Z108: [160 122 191 126 107 156 160 133 119]
Z466: [154 113 185 126 106 157 160 126 110]
Z630: [ 88 123  57 127 146  96  84 114 124]
Z785: [108 152 118 127 146  96  87 138 153]
Z762: [117 160  96 126 144  99  92 146 160]
Z699: [ 95 138  65 127 147  94  83 126 139]
Z47: [ 93 135  63 127 147  94  83 123 136]
Z732: [159 121 190 126 107 156 139 132 117]
Z451: [ 95 138  65 127 147 106  83 125 139]
Z549: [164 151 188 126 115 143 148 153 148]
Z158: [ 86 118  55 127 144  98  85 110 119]
succ: [108] => [152]
tags:
[135] -> Z521
[139] -> Z784
[152] -> Z650
[136] -> Z232
[123] -> Z926
[151] -> Z417
[121] -> Z736
[138] -> Z930
join Z47 1:  => Z521
find: [154 113 185 126 106 157 160 126 110] => Z466
find: [ 93 135  63 127 147  94  83 123 136] => Z47
succ: [122] => [191]
succ: [88] => [123]

Z698: [132  67 127 145  97  86 122 133]
Z228: [102  66 128 137 109  98 100 103]
Z617: [104 169 127 108 154 155 117 102]
Z928: [132  67 127 145 145 150 149 141]
Z348: [ 91  81 128 130 120 111  95  91]
Table of tags by key:
[149] -> Z138
[109] -> Z172
[132] -> Z866
[145] -> Z387
[154] -> Z287
join Z928 4:  => Z387
find: [ 91  81 128 130 120 111  95  91] => Z348
succ: [109] => [98]
find: [104 169 127 108 154 155 117 102] => Z617
find: [132  67 127 145  97  86 122 133] => Z698

Z720: [108 127 107 117 122 100]
Z271: [106 124  66 131 148 100]
Z818: [ 98 145 107 101 125  95]
Z562: [125 130 132 129 125 126]
Z825: [142 119 115 142 143 132]
Z552: [122 148 137 116 114 124]
Z175: [114 145 136 123 107 117]
Z328: [110 132  85 128 143 102]
succ: [128] => [143]
find: [142 119 115 142 143 132] => Z825
Table of tags by key:
[132] -> Z224
[125] -> Z83
[143] -> Z25
join Z562 4:  => Z83
find: [114 145 136 123 107 117] => Z175

Z696: [133 195 126 141]
Z297: [129 198 135 149]
Z684: [133 195 138 169]
Z840: [127 173 116 124]
Z560: [140 122 135 148]
Z124: [123  89 114  87]
Z69: [129 198 135 159]
Z776: [125 137 122 118]
Z359: [123 113 131 144]
Z832: [127 210 116 124]
Z324: [125  72 103  77]
Z30: [137 160 138 142]
succ: [160] => [138]
Table of tags by key:
[129] -> Z792
[77] -> Z910
[160] -> Z460
[130] -> Z199
[159] -> Z380
[149] -> Z103
[141] -> Z790
[169] -> Z258
[87] -> Z173
join Z69 3:  => Z380
find: [125  72 103  77] => Z324

Z726: [148 146 127 155 157 124 117 125 144 135 123 164 132 123 159 109 143 144
 114 124 154  91 138 143  91 134 128 145 110 111 142 152 133 166 152 105
 131 193 133  85 140 150 143 158 138 140  83 144 151 165 117 118 118]
Z870: [140 139 137 134  92 104 102 122 154  93  97 126 134 154 161 129 132 111
 148  84 161  90 149 133 141 176 124 137 111  91 110 107 107 166 125 130
 150 155 131 143 115 142 142 140 123 156  96 154 110  98 141 122 104]
Z992: [147 160 144 153 125 104  87 118 156 106 101 146 123 148 165 122 142 108
 122  91 159  73 153 154 121 149 124 150 115 104 133 124 100 154 135 119
 130 180 130 126 120 141 144 141 128 161  82 150 133 127 128 118 111]
Z677: [130 111 133 109 120 155 175 129 138 137 116 160 158 104 134 128 111 160
 150 124 152 131 129 112 100 143 122 121  93 126 131 137 155 144 164 117
 129 161 148  71 108 153 186 147 140 118 112 128 158 123  83 136 136]
Z393: [145 167 144 150 122 102  89 117 155 102 100 146 120 147 164 125 139 108
 122  89 158  75 160 160 121 139 126 151 126 106 140 122  93 143 141 117
 131 180 131 127 117 141 142 129 136 159  83 147 133 129 121 118 116]
Z920: [116 130 137 111 102 152 142 148 123  89 136 139 112 169 169 127 149 170
 129 135 137 163 137 133 144 169 132 119 109 105  84 146 179 150 110 123
 150 156 131 152 109 135 134 110 127 129 102 149 140  97 173 130 110]
Z365: [133 125 144 130 106 133 116 139 144  98 119 139 127 169 168 122 151 143
 135 115 151 127 130 129 146 187 125 126  89  98  87 133 158 172 107 132
 142 159 129 146 117 136 146 146 110 149  98 156 133  96 168 128  98]
tags:
[143] -> Z18
[133] -> Z204
[140] -> Z970
[118] -> Z478
[141] -> Z680
[139] -> Z378
[142] -> Z58
[117] -> Z252
join Z393 30:  => Z970
find: [130 111 133 109 120 155 175 129 138 137 116 160 158 104 134 128 111 160
 150 124 152 131 129 112 100 143 122 121  93 126 131 137 155 144 164 117
 129 161 148  71 108 153 186 147 140 118 112 128 158 123  83 136 136] => Z677
find: [147 160 144 153 125 104  87 118 156 106 101 146 123 148 165 122 142 108
 122  91 159  73 153 154 121 149 124 150 115 104 133 124 100 154 135 119
 130 180 130 126 120 141 144 141 128 161  82 150 133 127 128 118 111] => Z992

Z152: [141 159  84 124 120  87 139]
Z12: [ 65  52 140 132 113 106 161]
Z397: [134  71 180 123 132 134 145]
Z293: [114 153  87 161 105  94 127]
Z305: [102  83  61 126 128 154 148]
succ: [83] => [61]
tags:
[145] -> Z160
[154] -> Z65
[160] -> Z601
[153] -> Z10
[87] -> Z592
[127] -> Z459
[128] -> Z398
[161] -> Z479
join Z293 6:  => Z459
succ: [140] => [132]

Z779: [ 85  81  85 171 109  93 160 119 144  84 100  95 165  86 156]
Z815: [118 107 157 130 158 161  86 134  59 107 151 111  80 123 153]
Z895: [129 165 138 131 185 161 107 193 115 124 190 120 116 151 168]
Table of tags by key:
[119] -> Z469
[85] -> Z550
[193] -> Z149
join Z779 7:  => Z469
succ: [157] => [130]

Z831: [172 137 111 115 165 193  94 147 131 132 130  90 130 140 161  96 102 136
 133 122 153 129 173 117  95 164]
Z63: [171 138 106 115 161 191  94 146 125 127 123  91 132 141 161 130  97 133
 134 123 152 128 173 118 124 160]
Z413: [171 138 106 115 161 191  94 146 125 127 123  91 132 141 161  95  97 133
 134 127 148 124 173 127  93 143]
Z855: [174 137 117 116 170 195  93 149 136 136 136  88 128 140 159  96 107 137
 133 122 155 129 173 117  96 170]
Z637: [171 138 106 115 161 191  94 146 125 127 123  91 132 141 161  95  97 133
 139 123 149 128 173 118  95 160]
succ: [131] => [132]
find: [171 138 106 115 161 191  94 146 125 127 123  91 132 141 161  95  97 133
 139 123 149 128 173 118  95 160] => Z637
succ: [165] => [193]

Z400: [122 124 155 136 137 130 116 131 121 131 125 134 128 145 141 152 140 125
 128 122 150 131 134 136 155 138 128 131 139 137 113 117 139]
Z403: [108 149 117 128 167 107 146 112 133 187 121 127 134 118 135 114 161 164
 139 122 116 134  98 106 112 146 148 109 153 186 136 156 137]
Z501: [155 110 153 138 102 160 115 154 132  80 147 139 126 156 136 160 105 102
 125 139 154 129 168 158 157 118 115 161 111  82 124 102 130]
Z167: [125 109 121 135 158 137 133 130 148 166 152 135 108 162 154 151 138 165
 136 118 131 114 116 103 107 116 130 151 119 167 130 113 134]
Z822: [121 150 113 154 158 117 151 120 140 175 129 130 138 118 132 112 152 161
 141 131 114 136 108 113 109 142 148 117 147 173 145 158 135]
find: [122 124 155 136 137 130 116 131 121 131 125 134 128 145 141 152 140 125
 128 122 150 131 134 136 155 138 128 131 139 137 113 117 139] => Z400
tags:
[128] -> Z874
[135] -> Z913
[134] -> Z735
[142] -> Z531
[139] -> Z830
[127] -> Z423
[141] -> Z797
[137] -> Z174
join Z400 18:  => Z874

Z474: [ 88 153  75 109 146 124 129  76 113]
Z250: [158 162 159 114 136 169 186 100  62]
Z742: [114 151 108 108 151 151 171  70  79]
Z489: [140 112 150 111 177 161 137 160 112]
Z589: [124 106 144 101 116 160 188  66 127]
Z610: [180  87 129 123 159 127  83 142 110]
Z908: [ 81 137 109 143 142 160 119 144 107]
Z706: [175  79 133  98 138  71  55 108 100]
Z905: [118 102  94  92  87 130 160 146 158]
Z283: [ 63 109 144  96 155  81 109 147 166]
Z90: [102 103  66 154 167 131 108  90 195]
Z632: [ 88 153  75 109 146 124 129  76 176]
tags:
[137] -> Z535
[102] -> Z559
[162] -> Z133
[103] -> Z553
[106] -> Z835
[87] -> Z981
[136] -> Z495
join Z90 1:  => Z553
find: [102 103  66 154 167 131 108  90 195] => Z90
succ: [94] => [92]
find: [180  87 129 123 159 127  83 142 110] => Z610
find: [ 63 109 144  96 155  81 109 147 166] => Z283
succ: [90] => [195]

Z53: [142 111 170 181 125  99 107 111 147 119 165 184 119 157 145 143 118 118
 158 180]
Z793: [142 111 170 181 105  99 129 111 147 119 185 184 119 157 145 143 118 118
 192 180]
Z574: [142 111 170 181 125  99 129 111 147 119 165 184 119 157 145 143 118 118
 158 180]
find: [142 111 170 181 125  99 107 111 147 119 165 184 119 157 145 143 118 118
 158 180] => Z53
find: [142 111 170 181 105  99 129 111 147 119 185 184 119 157 145 143 118 118
 192 180] => Z793
find: [142 111 170 181 125  99 129 111 147 119 165 184 119 157 145 143 118 118
 158 180] => Z574

Z823: [ 73 142  99 179  85 115 177  87  81 164 166 110 153  51 201 194]
Z394: [133  82  71  85 166  98  96 166  99 152  83  91 100 168  95  98]
Z558: [158 126 146 163 138 192 155  94 191  50 122 188 113 104 132 145]
Z39: [120  94  57 149 143 142 165  98 113 129  77 133 117  83 151 169]
Table of tags by key:
[114] -> Z2
[168] -> Z237
[113] -> Z915
[82] -> Z448
[104] -> Z285
[105] -> Z605
[83] -> Z135
join Z39 13:  => Z135
find: [ 73 142  99 179  85 115 177  87  81 164 166 110 153  51 201 194] => Z823
find: [133  82  71  85 166  98  96 166  99 152  83  91 100 168  95  98] => Z394
succ: [71] => [85]
succ: [165] => [98]
succ: [120] => [94]
succ: [152] => [83]

Z188: [129 164 109 173 146 187  89  64]
Z739: [102 134 187 160 159 159 169 142]
Z278: [151 155 105 114 146 159 111 184]
Z234: [102 134 187 186 160 147 169 142]
succ: [151] => [155]
succ: [147] => [169]

